How the states are linked:
state | q o e d s g
z708 | z941 - z306 z690 - z752
z670 | z486 z279 z305 - z653 -
z816 | z884 z616 - z531 - z644
z629 | z816 z393 - z274 - z373
z884 | z629 z743 - z703 - z55
z284 | z690 z131 z393 z373 - z563
z909 | z746 - z750 z12 z93 z58
z65 | z195 z771 z315 z407 z563 -
z164 | z739 z563 z373 z772 - z116
z653 | z772 z331 z944 - - z550
z523 | z12 z189 z396 z667 z743 z430
z378 | z279 z195 z496 z841 z739 -
z486 | z841 z407 z755 - z772 -
z213 | z944 z644 z531 - - z474
z131 | z708 - z93 z284 - z184
z245 | z58 - z189 z430 z941 z843
z985 | z496 z315 z735 z755 z373 z407
z752 | z750 - z708 z396 - z189
z746 | z189 - z184 z776 z306 z620
z315 | z307 z58 z12 z985 z284 z65
z189 | z909 - z752 z523 z686 z245
z563 | z396 z184 z284 z164 - z776
z274 | z531 z629 - - - z864
z331 | z164 z626 z55 z653 - z735
z743 | z393 z686 - z884 - z197
z211 | z904 z116 z772 - z531 z811
z941 | z131 - z686 z197 - z750
z306 | z686 - - z616 - z708
z739 | z331 z396 z644 z474 - z667
z690 | z197 z708 z616 z644 - z396
z609 | z65 z843 z430 z279 z626 -
z864 | z213 z373 z274 - - z772
z550 | z211 z735 z653 - z274 z755
z811 | z305 z496 z211 - z213 z841
z620 | z245 - z746 z307 z708 z652
z944 | z864 z55 z703 - - z653
z55 | z373 z197 z884 z944 - z331
z195 | z609 z652 z307 z378 z396 -
z841 | z670 z378 z811 - z474 -
z474 | z653 z739 z213 - - z904
z305 | z755 z16 z904 - z944 z670
z771 | z652 - z58 z65 z184 -
z667 | z735 z523 z739 z904 z884 z16
z12 | z776 z909 z626 z735 z393 z315
z93 | z306 - - z393 - z131
z652 | z843 - z620 z195 z752 -
z407 | z378 z65 z985 z486 z164 -
z184 | z752 - z131 z563 - z746
z430 | z315 z245 z523 z16 z197 z609
z58 | z620 - z909 z315 z131 z771
z776 | z523 z746 z563 z116 z616 z307
z735 | z116 z12 z331 z550 z629 z985
z686 | z93 - - z743 - z941
z396 | z626 z752 z690 z739 - z523
z116 | z667 z776 z164 z211 z816 z496
z772 | z474 z164 z864 - - z211
z373 | z644 z284 z629 z864 - z164
z904 | z550 z667 z474 - z703 z305
z755 | z811 z985 z550 - z864 z486
z843 | z771 - z245 z609 z750 -
z307 | z430 z620 z776 z496 z690 z195
z703 | z274 z884 - - - z944
z626 | z563 z750 z197 z331 - z12
z616 | z743 z306 - z816 - z690
z644 | z55 z690 z816 z213 - z739
z496 | z16 z307 z116 z811 z644 z378
z531 | z703 z816 - - - z213
z393 | z616 z93 - z629 - z284
z197 | z284 z941 z743 z55 - z626
z279 | z407 z609 z16 z670 z331 -
z750 | z184 - z941 z626 - z909
z16 | z985 z430 z667 z305 z55 z279

In the rows, zero is written as 65.

The rows follow the links: the fewer symbols apart two states are, the more alike their rows tend to be.

Name the state of each row.
[  41   75   48   50   94   62   71   48   27   83   73   71   49   85   32   62   94   79   52   56   72   45   44   48   54   85   66   76   97   64   52   55   70   68   40   43   69   32   63   87   52   50   58   30   66   53   74   85   52   56   84   59   19   37] -> z755
[  40   40   77   77   72   62   39   80   63   79   46   47   51   33   51   55   50   71   49   56   94   87   47   65   49   65   69   58   77   48   99   55   44   42   77   36  113   50  103   96   64   63   66   28   79   40   50   61   48   63   68   61   79   54] -> z16
[  74   42   57   71   84   59  100   54   48   46   54  121   70   70   52   50   73   47   66   39   53   52   42   38   63   67  104   79  115   60   71   61   43   64   48   80   79   41   72   77   64   60   53   52   80   52   64   69   42   57   70   80   39   46] -> z811
[  84   26   52   86   93   34   75   82   57   46   48  120   61   48   66   44   54   72   58   34   52   90   53   60   61   55   89   72   92   51   93   60   45   66   59   78   67   54   93   91   75   58   58   63   90   53   35   57   51   63   65   72   38   74] -> z496
[  62   95   42   39   94   52   74   57   28   77   81   62   45   85   42   74   99   68   64   61   52   41   40   61   58   95   67   81   70   71   38   61   82   50   51   48   47   57   31   55   64   41   48   40   45   53   67   77   60   62   78   56   40   13] -> z653
[  39   56   42   70  104   50   50   68   37   82   63   77   52   68   53   58   74  104   41   68   88   78   49   69   46   71   42   58   78   60   76   58   61   84   52   41   60   32   80  111   57   46   67   40   77   55   54   79   65   50   79   60   18   81] -> z407
[  64   87   75   46   61   70   63   82   52   64   64   43   63   47   46   66   64   22   61   59   89   50   34   59   69   80   87   81   70   58   63   80   67   40   92   46  108   60   40   41   77   71   60   43   45   53   76   56   70   71   61   79  101   11] -> z213
[  59   93   67   47   45   78   68   26   73   83   92   39   64  103   64   84   91   84   78   84   39   40   96   68   67   75   45   62   45   78   26   48   85   72   37   74   26   85   50   55   53   69   61   79   53   75   91   85   63   61   71   38   54   72] -> z750
[  67   84   77   69   38   78   34   88   85   65   60   30   75   33   85   70   37   52   65   84   96   80   71   83   68   53   41   51   28   64   70   84   78   64   97   56   76   87   57   43   75   77   77   77   53   80   65   46   89   72   50   74  112   78] -> z616
[  68   45   56   72   90   71   94   54   49   45   54  122   75   69   56   50   65   52   58   42   72   56   36   39   64   59   93   73  119   56   72   69   44   76   48   81   82   29   78   76   59   59   61   52   84   53   71   66   53   62   68   94   39   53] -> z841
[  68   91   48   60   60   50   46   77   64   77   78   35   54   73   79   77   71   99   70   88   55   79   86   92   62   73   23   60   14   74   47   61   94   80   68   55   14   91   43   52   69   54   62   82   55   79   53   67   90   59   64   44   56   86] -> z197
[  95   77   71   72   44   76   88   59   86   35   73   91   89   76   89   68   53   42   82   69   52   47   80   62   80   46   72   64   59   75   42   84   70   96   64  107   44   82   41   23   67   83   68  102   58   88   80   56   85   72   52   82   78   80] -> z93
[  36   49   94   65   35  111   63   35   91   77   65   39   74   64   59   70   45   64   59   81   87   51   81   53   69   47   58   43   87   66   70   62   46   72   53   58  105   51   92   79   46   93   74   57   76   66   99   74   48   59   62   72   83   99] -> z843
[  64   96   62   50   61   82   59   89   55   54   64   47   76   46   54   74   51   18   63   72  101   49   33   60   68   74   76   68   69   64   60   91   72   53   92   52   99   55   31   34   74   69   64   42   46   57   75   57   82   70   63   88  106   19] -> z531
[  63  111   35   44   83   68   64   75   24   62   81   66   60   81   53   73   90   53   62   67   81   43   35   67   65   94   54   79   60   70   34   83   96   77   69   51   45   49   17   42   68   47   59   47   38   69   71   70   90   61   72   74   54   30] -> z703
[  33   42   72   75   74   71   44   81   58   71   43   57   59   34   53   51   42   67   44   58  106   84   46   62   55   62   62   50   86   49   99   69   43   56   72   41  112   39   97  101   61   66   76   32   80   45   56   61   58   63   66   80   71   65] -> z279
[  62   64   73   64   67   49   37   99   64   73   50   31   46   29   56   63   54   52   55   56   75   89   51   75   59   81   76   63   44   55   92   62   64   23  105   39  103   72   71   67   74   59   62   43   54   43   41   48   65   74   58   59  103   29] -> z739
[  34   52   75   62   73   89   63   55   56   72   55   60   72   48   42   59   54   47   46   64  101   53   33   46   63   65   81   57  113   57   81   71   45   55   64   45  118   28   78   85   54   66   65   27   70   44   79   73   52   60   67   87   70   46] -> z670
[  72   29   51   89   94   51   76   79   50   46   36  121   69   52   68   47   50   73   52   44   70   83   46   58   56   49   76   66   99   52   92   69   44   80   54   73   73   41   91   95   65   58   63   59   91   58   41   58   59   62   64   84   32   83] -> z378
[  49   52  104   59   23   98   61   31  102   76   72   20   72   64   54   75   54   55   75   75   61   49   91   51   75   59   73   51   68   68   63   46   52   44   64   66   92   78   85   61   55   93   69   66   69   63   93   67   39   71   54   57   99   76] -> z189
[  51   61   59   63   66   51   43   50   69   89   72   39   42   81   69   68   84  117   61   78   44   79   97   81   51   72   28   58   31   72   60   36   75   69   45   52   21   74   78   89   54   55   70   67   71   68   54   79   56   59   76   36   37   93] -> z12
[  50   71   69   50   51   75   70   18   73   84   87   38   59  105   53   77   93   98   72   86   40   43   95   57   63   71   47   59   58   77   40   40   77   75   34   67   36   76   66   66   53   67   63   68   63   70   91   85   52   59   72   37   39   81] -> z909

Each walk starts at a row. The symbols on each line, taken left to right, move it on to the next state.
Each answer is a row, close to the row of the state it stands for.
---
[  42   53   59   65   74   58   48   47   72   94   68   51   51   81   64   66   79  123   60   78   56   78   89   75   54   64   28   52   57   65   68   44   71   86   40   52   36   62   90  105   54   55   70   68   80   65   60   80   55   56   77   41   29  105]
e e o d -> [  60   74   56   55   61   43   45   60   71   87   78   38   47   81   79   75   81  110   63   80   44   79   96   90   60   79   27   62   18   72   50   47   89   68   57   54   16   90   60   71   62   53   69   83   61   76   50   70   70   62   68   34   46   87]
q d q q -> [  64   85   34   54   93   27   46   87   32   86   70   57   38   69   55   66   88   97   54   61   53   80   54   85   53   94   46   73   37   64   61   55   90   55   73   38   36   67   48   74   66   33   57   51   53   56   36   71   69   58   76   40   41   40]
---
[  46   61   78   52   63   75   64   63   54   76   64   45   61   51   35   65   65   36   56   52   78   50   40   44   60   76   96   74   91   55   78   60   50   24   73   44  121   51   70   66   61   65   58   34   60   37   82   69   46   67   65   66   87   15]
g e q -> [  47   80   46   45   91   57   72   47   32   87   79   61   46   87   36   72  100   77   59   59   54   43   46   56   61   92   74   83   84   65   47   49   73   51   44   44   57   45   49   75   57   46   52   34   56   49   67   78   51   54   77   58   27   21]
o d o -> [  54   63   36   61   99   28   49   77   36   88   67   60   38   71   51   63   92  110   46   57   56   77   59   77   49   87   44   74   50   62   68   46   73   56   57   37   45   56   67   90   65   36   64   43   61   51   34   68   59   52   77   42   29   43]
---
[  57   56   95   65   32   67   34   76  100   78   58   13   62   41   71   69   41   63   67   77   68   85   91   79   65   56   58   53   27   63   82   53   62   33   90   56   84   97   80   60   73   77   70   71   64   64   52   53   62   73   53   51  115   73]
o e e g -> [  63   80   90   54   20   97   60   52   94   69   75   20   74   68   66   77   54   36   77   87   71   48   84   62   83   62   59   55   44   74   54   69   74   46   87   66   83   91   56   34   64   89   69   77   44   79   95   63   67   69   52   64  118   60]
e g q -> [  60  102   62   46   47   76   66   45   74   77   91   34   68   99   73   86   84   75   78   86   50   42   90   73   77   75   38   62   36   80   28   64   87   80   53   66   24   84   37   36   56   64   63   79   44   85   89   79   76   65   67   53   65   72]
---
[  36   75   45   56   96   74   74   47   29   83   69   80   58   85   41   64   88   83   45   66   82   47   37   49   58   80   58   69  108   64   56   66   63   79   38   40   70   21   63   94   45   50   63   33   70   59   76   82   55   54   80   72   30   53]
o e -> [  42   56   39   64  104   41   48   70   34   87   59   71   45   70   52   61   88  106   44   60   69   78   48   71   47   80   45   64   69   58   70   50   68   68   48   37   57   43   83  105   58   45   67   38   74   53   43   81   57   56   79   56   20   65]
q o d o -> [  79   16   72   86   61   53   77   62   85   48   49  104   73   62   85   53   52   84   71   53   39   90   88   64   66   38   73   57   74   60   87   53   43   77   48   93   54   71  106   87   68   76   68   88   93   71   46   58   58   67   64   59   47  110]
---
[  37   36   88   80   47   87   37   59   89   76   51   45   67   48   64   58   33   75   52   82   94   85   74   65   57   47   42   39   74   56   91   60   44   67   66   51  102   58  107   97   56   79   81   58   88   61   70   63   59   65   59   63   77  106]
d o e -> [  36   32   96   77   42   80   37   62   90   78   48   32   63   43   70   60   41   82   57   78   81   90   83   69   57   49   50   43   61   60   95   50   45   48   74   53  100   65  108   96   59   83   78   60   81   57   70   66   52   61   58   55   87   98]
d d -> [  41   51   80   52   67   86   68   54   55   78   58   52   56   49   36   57   64   45   52   56   91   51   35   39   60   71   84   67  105   60   79   54   45   38   67   46  124   36   80   80   54   69   57   25   69   42   79   68   41   64   66   77   81   31]
---
[  56   67  105   49   22   95   60   39  105   76   74   14   72   67   60   75   59   45   82   80   57   43   91   59   74   58   72   56   59   76   58   55   60   42   74   68   81   87   68   40   61   90   65   72   57   70   94   65   52   71   54   57  110   66]
d d e -> [  67   75   65   63   60   52   41  105   63   70   56   32   58   32   64   62   51   43   57   64   87   82   48   79   62   73   70   69   38   56   83   76   69   32  108   43   88   74   49   54   83   54   66   53   47   54   43   44   78   74   56   71  109   35]
g g g s -> [  70   94   33   51   91   35   50   94   36   76   69   53   41   69   65   69   83   82   58   69   68   77   52   89   56   90   43   81   29   64   52   71   92   65   76   44   31   67   34   60   73   34   62   54   45   64   31   65   87   65   73   50   50   44]
---
[  68   26   72   92   65   71   73   58   80   47   49  106   77   58   91   50   48   82   63   56   61   84   82   61   64   34   61   50   86   59   83   61   42   94   48   90   58   58  103   91   56   69   72   86   97   74   59   64   60   62   63   71   43  117]
e o q -> [  40   48  106   62   23  109   63   21  104   79   66   28   72   69   59   67   51   57   67   82   72   52   85   42   66   51   71   47   82   68   71   49   45   58   53   63  103   63   97   72   50   90   72   63   75   62  102   69   42   66   56   62   89   82]
q q d s -> [  64   71   86   65   32   72   36   89   91   70   62   18   67   39   81   69   40   54   69   81   80   87   81   86   67   58   54   56   22   64   74   67   67   42   99   57   76   94   60   47   73   76   72   79   54   70   65   49   79   74   49   60  115   77]
---
[  40   55   58   75   72   69   50   49   66   89   63   62   58   78   69   64   65  114   47   80   74   80   82   74   51   62   18   50   60   60   68   55   66   96   42   54   47   52   89  102   52   58   76   61   83   72   68   79   63   53   77   50   28  116]
q o d o -> [  72   40   80   81   53   90   86   31   80   52   61  100   82   85   77   62   56   65   66   65   55   54   82   40   71   40   71   57  104   66   62   65   44   99   32   96   59   57   96   73   53   82   69   82   88   79   89   75   54   60   61   78   48  109]
s d g -> [  49   40   95   71   38   71   34   62  100   79   55   19   59   38   67   62   43   74   62   74   70   90   93   73   59   52   57   45   41   63   87   45   55   40   79   54   88   81   97   80   67   76   70   67   74   57   60   63   48   66   56   42  101   86]
---
[  69  105   32   56   89   42   46   93   31   70   72   58   53   63   71   67   74   79   55   70   84   78   46   86   58   83   36   72   34   60   53   85   92   79   83   45   35   60   27   55   71   41   67   55   47   71   44   59   98   63   71   65   53   50]
o d o -> [  67   97   42   65   61   60   46   80   61   70   77   50   64   75   87   73   63   88   63   86   74   75   79   90   60   69   16   58   17   72   46   78   94   92   73   60   18   76   38   51   68   53   76   79   47   86   58   66   98   62   64   61   60   88]
o d o -> [  65  109   58   54   47   85   66   47   66   71   87   44   71   89   80   84   73   74   75   92   69   41   75   73   69   68   34   55   43   83   28   75   95   93   55   71   25   73   28   35   60   69   69   81   47   90   91   71   86   63   65   62   65   80]
